Here is a tiny trained network, its code and every weight. The questions are about switching its units off for an input and a target symbol, where a switched-off unit gives its printed mean instead of its output.

import numpy as np


def w(rows, s, z=0):
    codes = np.array(rows[::2]) - 128.0
    scale = np.full(codes.shape[1], s)
    scale[-1] = z or s
    return codes * scale


def f(y):
    return np.maximum(y, 0)


def softmax(a):
    e = np.exp(a - a.max(-1, keepdims=True))
    return e / e.sum(-1, keepdims=True)


def log_softmax(a):
    a = a - a.max(-1, keepdims=True)
    return a - np.log(np.exp(a).sum(-1, keepdims=True))


def net(x, mask):
    ids = ['αβγδεζηθμξπστω'.index(c) for c in x.split()]
    T = len(ids)
    res = E[ids] + P[:T]
    u = 0
    for l in range(3):
        q, k, v = (res @ M[l].T for M in (Q, K, V))
        z = softmax(np.where(np.tri(T) > 0, q @ k.T / 4**0.5, -1e9)) @ v
        res = res + np.where(mask[u], z, O[l][:, -1]) @ O[l][:, :-1]
        u += 1
        y = f(res @ A[l][:, :-1].T + A[l][:, -1])
        res = res + np.where(mask[u : u + 4], y, B[l][:, -1]) @ B[l][:, :-1]
        u += 4
    return log_softmax(res[-1] @ U[:, :-1].T + U[:, -1])


Q, K, V, O, A, B = {}, {}, {}, {}, {}, {}
E = w([
[143,189,171],'α',
[133,245,143],'β',
[124,201,211],'γ',
[184,182,76],'δ',
[170,158,202],'ε',
[167,191,149],'ζ',
[105,126,237],'η',
[109,233,149],'θ',
[250,45,90],'μ',
[61,85,190],'ξ',
[251,120,116],'π',
[68,231,157],'σ',
[140,76,44],'τ',
[152,97,190],'ω',
],0.02)
P = w([
[87,128,146],'0',
[81,112,145],'1',
[77,78,140],'2',
[74,51,126],'3',
[69,28,115],'4',
[73,15,107],'5',
[57,4,105],'6',
[69,5,82],'7',
],0.0037)
Q[0] = w([
[83,143,2],'L0H0',
[100,121,93],'L0H0',
[127,165,102],'L0H0',
[156,63,249],'L0H0',
],0.0096)
K[0] = w([
[180,132,251],'L0H0',
[127,112,163],'L0H0',
[141,150,147],'L0H0',
[66,83,9],'L0H0',
],0.011)
V[0] = w([
[137,127,125],'L0H0',
[91,108,88],'L0H0',
[121,151,145],'L0H0',
[29,72,2],'L0H0',
],0.0038)
O[0] = w([
[125,141,148,133],'L0H0',
[119,118,73,84],'L0H0',
[144,108,139,133],'L0H0',
[103,115,1,3],'L0H0',
],0.0054,0.0019)
A[0] = w([
[92,62,116,57],'L0N0',
[149,79,126,66],'L0N1',
[7,91,105,2],'L0N2',
[194,130,184,22],'L0N3',
],0.012,0.0048)
B[0] = w([
[115,185,115,185],'L0N0',
[67,144,127,203],'L0N1',
[142,7,70,186],'L0N2',
[181,97,210,253],'L0N3',
],0.017,0.0032)
Q[1] = w([
[107,72,104],'L1H0',
[160,255,169],'L1H0',
[104,69,68],'L1H0',
[108,32,124],'L1H0',
],0.011)
K[1] = w([
[136,110,139],'L1H0',
[151,175,9],'L1H0',
[128,53,193],'L1H0',
[114,126,186],'L1H0',
],0.011)
V[1] = w([
[147,180,132],'L1H0',
[110,69,102],'L1H0',
[34,1,177],'L1H0',
[117,219,188],'L1H0',
],0.0023)
O[1] = w([
[113,169,107,171],'L1H0',
[160,63,143,46],'L1H0',
[164,60,251,74],'L1H0',
[83,216,114,248],'L1H0',
],0.0033,0.0012)
A[1] = w([
[218,205,134,1],'L1N0',
[154,109,77,172],'L1N1',
[250,185,96,129],'L1N2',
[24,151,194,56],'L1N3',
],0.011,0.0034)
B[1] = w([
[16,187,122,235],'L1N0',
[173,169,196,180],'L1N1',
[61,50,97,253],'L1N2',
[253,189,144,213],'L1N3',
],0.014,0.0064)
Q[2] = w([
[212,251,108],'L2H0',
[95,71,129],'L2H0',
[189,61,61],'L2H0',
[58,88,163],'L2H0',
],0.011)
K[2] = w([
[72,124,219],'L2H0',
[170,142,108],'L2H0',
[148,160,247],'L2H0',
[151,119,33],'L2H0',
],0.016)
V[2] = w([
[169,90,102],'L2H0',
[100,147,124],'L2H0',
[104,146,188],'L2H0',
[233,188,5],'L2H0',
],0.0023)
O[2] = w([
[166,139,171,87],'L2H0',
[124,106,103,140],'L2H0',
[54,128,72,183],'L2H0',
[230,254,215,4],'L2H0',
],0.0033,0.0026)
A[2] = w([
[247,139,84,26],'L2N0',
[220,86,60,51],'L2N1',
[173,181,100,2],'L2N2',
[195,55,143,128],'L2N3',
],0.014,0.0067)
B[2] = w([
[5,95,102,182],'L2N0',
[76,224,99,162],'L2N1',
[213,115,89,170],'L2N2',
[190,107,101,255],'L2N3',
],0.018,0.0069)
U = w([
[104,151,108,187],'α',
[109,172,174,246],'β',
[177,241,75,28],'γ',
[40,127,119,188],'δ',
[42,28,146,66],'ε',
[112,18,93,2],'ζ',
[180,117,178,141],'η',
[169,203,169,147],'θ',
[109,184,11,168],'μ',
[164,132,43,176],'ξ',
[113,77,152,252],'π',
[68,246,90,36],'σ',
[26,116,18,76],'τ',
[91,97,250,96],'ω',
],0.011,0.0075)

Each question gives the input, a string of symbols that net reads in full, and the target symbol t.
The units are the heads (4 rows each of Q, K, V and O) and the neurons (one row each of A and B). Each row of codes is followed by its name. A weight is (code - 128) times the scale printed after its matrix; where a second scale follows, it is the last column's (O, A, B and U).
mask holds one flag per unit, layer by layer, with each layer's heads first. A switched-off unit (its flag False) gives its mean, the last column of its rows in O or B, instead of its output. The means were averaged over made-up inputs and are rounded, as every weight is.
A unit's drop is (log p(t) with every unit on - log p(t) with that unit switched off) / (log p(t) with every unit on - log p(t) with every unit switched off).
The circuit of an input: a set's keep is (log p(t) with only the set's units on - log p(t) with every unit switched off) / (log p(t) with every unit on - log p(t) with every unit switched off). Starting from the 12 units with the biggest drops (on a tie, the unit counted first), units are removed one at a time, each time the one whose removal leaves the highest keep (on an exact tie, the one counted first), for as long as the keep stays at least 0.8.
units of the circuit, in order: the units of the circuit, biggest drop first
top k neurons: the k neurons with the biggest drops, biggest first
k most important neurons of layer l: the k neurons of layer l with the biggest drops, biggest first
drop of u: that unit's drop, to one decimal
input μ π ζ ω, target η: units of the circuit, in order : (L1N0 L2N3 L1N2)
input δ β π, target ε: units of the circuit, in order : (L1N2 L1N0 L0N3)
input ξ σ π σ σ, target μ: units of the circuit, in order : (L1N3 L1N0 L2N0 L2N2)
input α θ π τ μ, target μ: top 2 neurons : (L1N0 L2N1)
input μ π γ, target θ: units of the circuit, in order : (L1N3)
input ε η ε μ θ α δ, target τ: units of the circuit, in order : (L1N2 L1N3)
input η ζ γ μ θ ω β, target σ: 3 most important neurons of layer 0 : (L0N1 L0N2 L0N3)
input μ ξ μ ε β, target σ: 3 most important neurons of layer 0 : (L0N1 L0N3 L0N2)
input μ ω δ τ δ σ η, target η: units of the circuit, in order : (L1N0 L1N2 L2N0)
input τ γ α ζ ε μ ξ θ, target θ: units of the circuit, in order : (L1N2 L1N3)
input σ ξ σ δ σ ε, target ω: top 2 neurons : (L0N3 L0N2)
input τ η σ β θ, target θ: top 4 neurons : (L0N1 L1N3 L0N2 L1N2)
input β θ γ, target θ: top 4 neurons : (L1N3 L1N0 L0N3 L0N1)
input γ η τ ξ τ π γ δ, target τ: units of the circuit, in order : (L1N2)
input ξ η ε α ω α π σ, target μ: top 2 neurons : (L2N0 L1N3)
input ω γ μ π, target ε: 3 most important neurons of layer 1 : (L1N0 L1N2 L1N3)
input μ δ ζ γ ζ α ξ, target ζ: top 4 neurons : (L0N2 L1N3 L1N0 L2N3)
input θ ε ω, target η: top 3 neurons : (L1N0 L2N3 L0N3)
input α ξ θ, target γ: top 4 neurons : (L1N3 L2N2 L0N3 L1N2)
input π τ η δ α ξ, target ξ: top neuron : (L1N0)
input η η ε, target ω: top 2 neurons : (L1N0 L0N3)
input μ ε τ θ μ ξ, target ξ: 2 most important neurons of layer 0 : (L0N2 L0N1)
input α ε τ π α μ, target μ: drop of L0H0 : 0.5
